Below is a small trained network, with its code and all its weights. Each question gives an input and a target symbol and asks what happens when units are switched off, that is, made to give their printed mean instead of their output.

import numpy as np


def w(rows, s, z=0):
    codes = np.array(rows[::2]) - 128.0
    scale = np.full(codes.shape[1], s)
    scale[-1] = z or s
    return codes * scale


def norm(h):
    return h / np.sqrt((h * h).mean(-1, keepdims=True) + 1e-5)


def f(y):
    return y / 2 * (1 + np.tanh(0.7978845608 * (y + 0.044715 * y**3)))


def softmax(a):
    e = np.exp(a - a.max(-1, keepdims=True))
    return e / e.sum(-1, keepdims=True)


def log_softmax(a):
    a = a - a.max(-1, keepdims=True)
    return a - np.log(np.exp(a).sum(-1, keepdims=True))


def net(x, mask):
    ids = ['εζθστψ'.index(c) for c in x.split()]
    T = len(ids)
    res = E[ids] + P[:T]
    u = 0
    for l in range(2):
        r = norm(res)
        for j in range(3):
            rows = slice(4 * j, 4 * j + 4)
            q, k, v = (r @ M[l][rows].T for M in (Q, K, V))
            z = softmax(np.where(np.tri(T) > 0, q @ k.T / 4**0.5, -1e9)) @ v
            o = O[l][rows]
            res = res + np.where(mask[u + j], z, o[:, -1]) @ o[:, :-1]
        u += 3
        y = f(norm(res) @ A[l][:, :-1].T + A[l][:, -1])
        res = res + np.where(mask[u : u + 12], y, B[l][:, -1]) @ B[l][:, :-1]
        u += 12
    return log_softmax(norm(res)[-1] @ U[:, :-1].T + U[:, -1])


Q, K, V, O, A, B = {}, {}, {}, {}, {}, {}
E = w([
[144,72,142,118,81,134],'ε',
[127,139,120,83,137,127],'ζ',
[65,250,144,185,35,183],'θ',
[139,140,128,125,138,84],'σ',
[31,132,145,194,82,167],'τ',
[136,122,96,128,119,92],'ψ',
],0.0017)
P = w([
[111,212,107,71,2,125],'0',
[41,121,123,105,93,108],'1',
[119,195,117,125,38,102],'2',
[67,68,145,148,165,135],'3',
[157,180,126,179,79,143],'4',
[140,28,120,176,178,137],'5',
[126,191,90,159,74,159],'6',
],0.00089)
Q[0] = w([
[121,25,163,166,54,47],'L0H0',
[189,1,172,180,188,130],'L0H0',
[233,43,121,127,250,242],'L0H0',
[60,232,50,92,6,89],'L0H0',
[218,6,189,122,237,111],'L0H1',
[237,58,148,52,222,19],'L0H1',
[205,7,103,116,242,169],'L0H1',
[205,195,51,46,192,58],'L0H1',
[244,90,94,7,200,4],'L0H2',
[237,128,19,10,249,11],'L0H2',
[11,145,208,253,19,250],'L0H2',
[18,136,237,250,17,248],'L0H2',
],0.0032)
K[0] = w([
[68,149,238,21,128,223],'L0H0',
[9,18,224,10,227,152],'L0H0',
[42,13,101,153,229,36],'L0H0',
[226,225,170,214,40,201],'L0H0',
[2,16,163,35,207,233],'L0H1',
[6,115,194,66,60,246],'L0H1',
[9,29,164,121,226,238],'L0H1',
[132,179,212,214,53,243],'L0H1',
[6,168,165,27,121,222],'L0H2',
[1,231,65,31,161,247],'L0H2',
[254,45,143,229,125,18],'L0H2',
[252,29,171,222,110,7],'L0H2',
],0.0032)
V[0] = w([
[128,85,52,179,73,133],'L0H0',
[123,79,84,64,74,234],'L0H0',
[140,157,223,74,184,155],'L0H0',
[123,131,192,47,167,199],'L0H0',
[83,71,216,146,147,217],'L0H1',
[139,107,42,79,115,154],'L0H1',
[168,173,159,150,114,211],'L0H1',
[73,145,109,168,149,101],'L0H1',
[105,189,45,141,161,64],'L0H2',
[135,45,13,51,31,126],'L0H2',
[148,144,252,97,134,54],'L0H2',
[158,84,224,121,100,152],'L0H2',
],0.0019)
O[0] = w([
[151,119,155,96,158,58,162],'L0H0',
[102,194,148,168,142,1,175],'L0H0',
[84,157,106,159,75,193,75],'L0H0',
[87,175,92,166,89,150,95],'L0H0',
[95,153,159,100,108,63,46],'L0H1',
[136,150,168,140,173,155,160],'L0H1',
[75,88,135,84,160,98,103],'L0H1',
[126,137,58,138,129,132,130],'L0H1',
[103,153,61,126,160,38,147],'L0H2',
[151,98,90,119,195,207,251],'L0H2',
[211,73,77,120,33,58,125],'L0H2',
[168,105,152,135,78,198,111],'L0H2',
],0.0024,0.0022)
A[0] = w([
[179,145,180,92,158,114,142],'L0N0',
[148,68,60,118,157,133,141],'L0N1',
[63,190,192,191,2,201,94],'L0N2',
[139,93,109,161,103,99,133],'L0N3',
[119,177,120,119,108,65,7],'L0N4',
[186,143,128,157,94,137,170],'L0N5',
[192,87,47,80,170,118,110],'L0N6',
[131,142,89,209,142,74,131],'L0N7',
[179,108,152,174,124,117,203],'L0N8',
[26,154,206,164,25,193,172],'L0N9',
[180,135,174,79,176,135,75],'L0N10',
[166,124,156,45,193,132,110],'L0N11',
],0.0025,0.0016)
B[0] = w([
[157,173,73,138,175,52,151],'L0N0',
[134,164,212,101,133,129,213],'L0N1',
[217,90,121,143,157,32,165],'L0N2',
[75,162,146,92,100,202,132],'L0N3',
[178,122,136,211,129,192,60],'L0N4',
[82,114,7,66,173,105,168],'L0N5',
[151,96,232,122,115,68,247],'L0N6',
[29,201,128,124,106,200,173],'L0N7',
[82,207,81,48,142,143,192],'L0N8',
[188,51,146,108,179,37,187],'L0N9',
[139,133,58,166,106,46,122],'L0N10',
[113,97,101,182,116,23,174],'L0N11',
],0.0015,0.0011)
Q[1] = w([
[39,156,58,51,220,31],'L1H0',
[47,128,48,81,210,97],'L1H0',
[41,169,96,30,220,12],'L1H0',
[213,110,122,221,31,235],'L1H0',
[23,12,241,221,200,93],'L1H1',
[226,238,14,41,121,145],'L1H1',
[47,30,162,212,195,89],'L1H1',
[25,20,241,218,149,106],'L1H1',
[139,243,38,119,226,92],'L1H2',
[25,218,68,186,236,49],'L1H2',
[10,81,185,206,228,58],'L1H2',
[139,4,228,100,32,182],'L1H2',
],0.0032)
K[1] = w([
[176,81,163,191,78,249],'L1H0',
[178,62,176,155,81,243],'L1H0',
[165,94,150,207,82,249],'L1H0',
[107,174,92,42,161,14],'L1H0',
[5,9,181,158,221,138],'L1H1',
[253,225,148,149,96,146],'L1H1',
[15,41,179,182,202,196],'L1H1',
[3,26,126,108,161,110],'L1H1',
[201,172,74,245,66,163],'L1H2',
[164,113,161,249,57,202],'L1H2',
[56,13,223,246,113,228],'L1H2',
[51,74,141,8,203,67],'L1H2',
],0.0032)
V[1] = w([
[35,108,94,120,163,103],'L1H0',
[206,146,254,95,119,194],'L1H0',
[113,66,55,113,207,87],'L1H0',
[114,108,183,123,217,121],'L1H0',
[125,63,140,148,34,208],'L1H1',
[209,235,213,167,63,49],'L1H1',
[163,151,155,79,150,102],'L1H1',
[127,239,199,147,122,74],'L1H1',
[179,133,155,233,124,144],'L1H2',
[41,44,162,100,179,145],'L1H2',
[41,13,145,189,102,60],'L1H2',
[84,90,92,2,136,99],'L1H2',
],0.0012)
O[1] = w([
[129,69,93,74,208,112,156],'L1H0',
[72,228,120,246,67,94,79],'L1H0',
[121,12,104,85,98,129,191],'L1H0',
[107,56,30,137,128,75,143],'L1H0',
[106,187,145,93,88,26,4],'L1H1',
[29,3,191,171,197,157,151],'L1H1',
[122,124,109,180,184,165,181],'L1H1',
[102,45,170,110,219,164,166],'L1H1',
[43,85,106,67,112,143,71],'L1H2',
[156,240,108,63,163,177,101],'L1H2',
[176,241,82,25,33,155,93],'L1H2',
[209,197,149,228,124,156,196],'L1H2',
],0.0011)
A[1] = w([
[161,162,121,113,60,190,2],'L1N0',
[187,95,194,91,55,62,117],'L1N1',
[113,103,168,98,166,87,169],'L1N2',
[204,151,64,191,113,144,105],'L1N3',
[99,68,88,200,3,154,75],'L1N4',
[130,207,159,147,144,49,89],'L1N5',
[237,30,222,99,52,240,128],'L1N6',
[152,93,120,79,149,170,128],'L1N7',
[108,70,69,173,105,110,153],'L1N8',
[135,124,175,212,91,145,134],'L1N9',
[80,154,115,124,70,202,8],'L1N10',
[125,182,80,39,150,107,136],'L1N11',
],0.0032,0.0024)
B[1] = w([
[116,103,112,89,152,66,22],'L1N0',
[64,116,95,150,210,217,150],'L1N1',
[156,91,101,63,48,125,246],'L1N2',
[60,88,128,83,102,134,149],'L1N3',
[251,161,70,26,103,108,66],'L1N4',
[231,199,192,174,113,77,118],'L1N5',
[206,64,202,206,43,213,231],'L1N6',
[158,178,99,193,88,125,185],'L1N7',
[140,216,168,86,65,181,177],'L1N8',
[177,133,92,97,160,167,111],'L1N9',
[119,162,98,139,198,69,28],'L1N10',
[194,146,98,126,81,193,170],'L1N11',
],0.002,0.0013)
U = w([
[7,21,248,7,11,8,10],'ε',
[241,238,7,6,8,143,90],'ζ',
[213,249,249,244,136,7,190],'θ',
[237,9,24,107,248,8,80],'σ',
[6,241,15,247,245,248,122],'τ',
[250,7,249,244,8,251,228],'ψ',
],0.0033,0.0013)

Each question gives the input, a string of symbols that net reads in full, and the target symbol t.
The units are the heads (4 rows each of Q, K, V and O) and the neurons (one row each of A and B). Each row of codes is followed by its name. A weight is (code - 128) times the scale printed after its matrix; where a second scale follows, it is the last column's (O, A, B and U).
mask holds one flag per unit, layer by layer, with each layer's heads first. A switched-off unit (its flag False) gives its mean, the last column of its rows in O or B, instead of its output. The means were averaged over made-up inputs and are rounded, as every weight is.
A unit's drop is (log p(t) with every unit on - log p(t) with that unit switched off) / (log p(t) with every unit on - log p(t) with every unit switched off).
unit that matters most: the unit with the biggest drop
k most important neurons: the k neurons with the biggest drops, biggest first
k most important neurons of layer l: the k neurons of layer l with the biggest drops, biggest first
which heads matter: for each layer, one digit per head in row order, 1 if its drop is at least 0.15 and else 0, layers parted by /
input θ ζ τ ζ ψ σ ψ, target σ: 2 most important neurons of layer 1 -> (L1N6; L1N8)
input σ ζ ζ, target ψ: most important neuron -> (L0N6)
input ψ ψ ψ τ θ, target τ: which heads matter -> 001 / 000
input τ σ τ τ, target ζ: which heads matter -> 011 / 010
input ζ σ θ σ ψ, target ε: 2 most important neurons -> (L0N6; L1N6)
input σ θ ζ, target ψ: 3 most important neurons of layer 0 -> (L0N6; L0N8; L0N5)
input ζ τ τ, target ε: which heads matter -> 011 / 100
input ε ε ψ ε σ θ, target ζ: 4 most important neurons -> (L1N4; L0N6; L1N8; L0N5)
input θ ε θ, target ψ: 2 most important neurons -> (L0N9; L0N2)
input ε ε ψ, target θ: which heads matter -> 100 / 101
input ζ σ τ ζ σ, target ζ: 3 most important neurons of layer 1 -> (L1N11; L1N6; L1N1)
input ε ε ζ ζ ψ σ, target τ: which heads matter -> 100 / 000
input τ ε ε σ ψ θ, target τ: 2 most important neurons -> (L1N6; L0N6)
input ε ζ ψ τ ε ψ, target ζ: which heads matter -> 100 / 011
input σ τ ε ζ, target ζ: unit that matters most -> L1N11
input θ ε ζ, target ε: 2 most important neurons of layer 1 -> (L1N6; L1N2)
input ζ σ ε τ ζ σ, target ζ: 2 most important neurons of layer 0 -> (L0N9; L0N2)
input ζ ψ θ ε θ ζ σ, target ε: which heads matter -> 100 / 001
input ζ ζ ζ ψ ζ σ ζ, target τ: which heads matter -> 100 / 000
input ζ ψ ε σ θ τ ζ, target ε: which heads matter -> 000 / 011
input ζ ζ ζ τ ψ, target τ: unit that matters most -> L1N6
input τ ζ τ θ θ, target θ: which heads matter -> 001 / 000
input σ ζ θ τ σ, target ε: 2 most important neurons of layer 1 -> (L1N6; L1N1)
input ζ ε τ σ, target θ: which heads matter -> 001 / 100
input σ ε ψ ζ ψ ε ζ, target σ: which heads matter -> 100 / 000
input ε ψ ε σ ζ, target θ: which heads matter -> 001 / 000
input θ ζ θ σ ζ θ, target ζ: 3 most important neurons -> (L1N4; L1N8; L1N6)
input τ τ τ, target ε: 2 most important neurons of layer 1 -> (L1N6; L1N2)
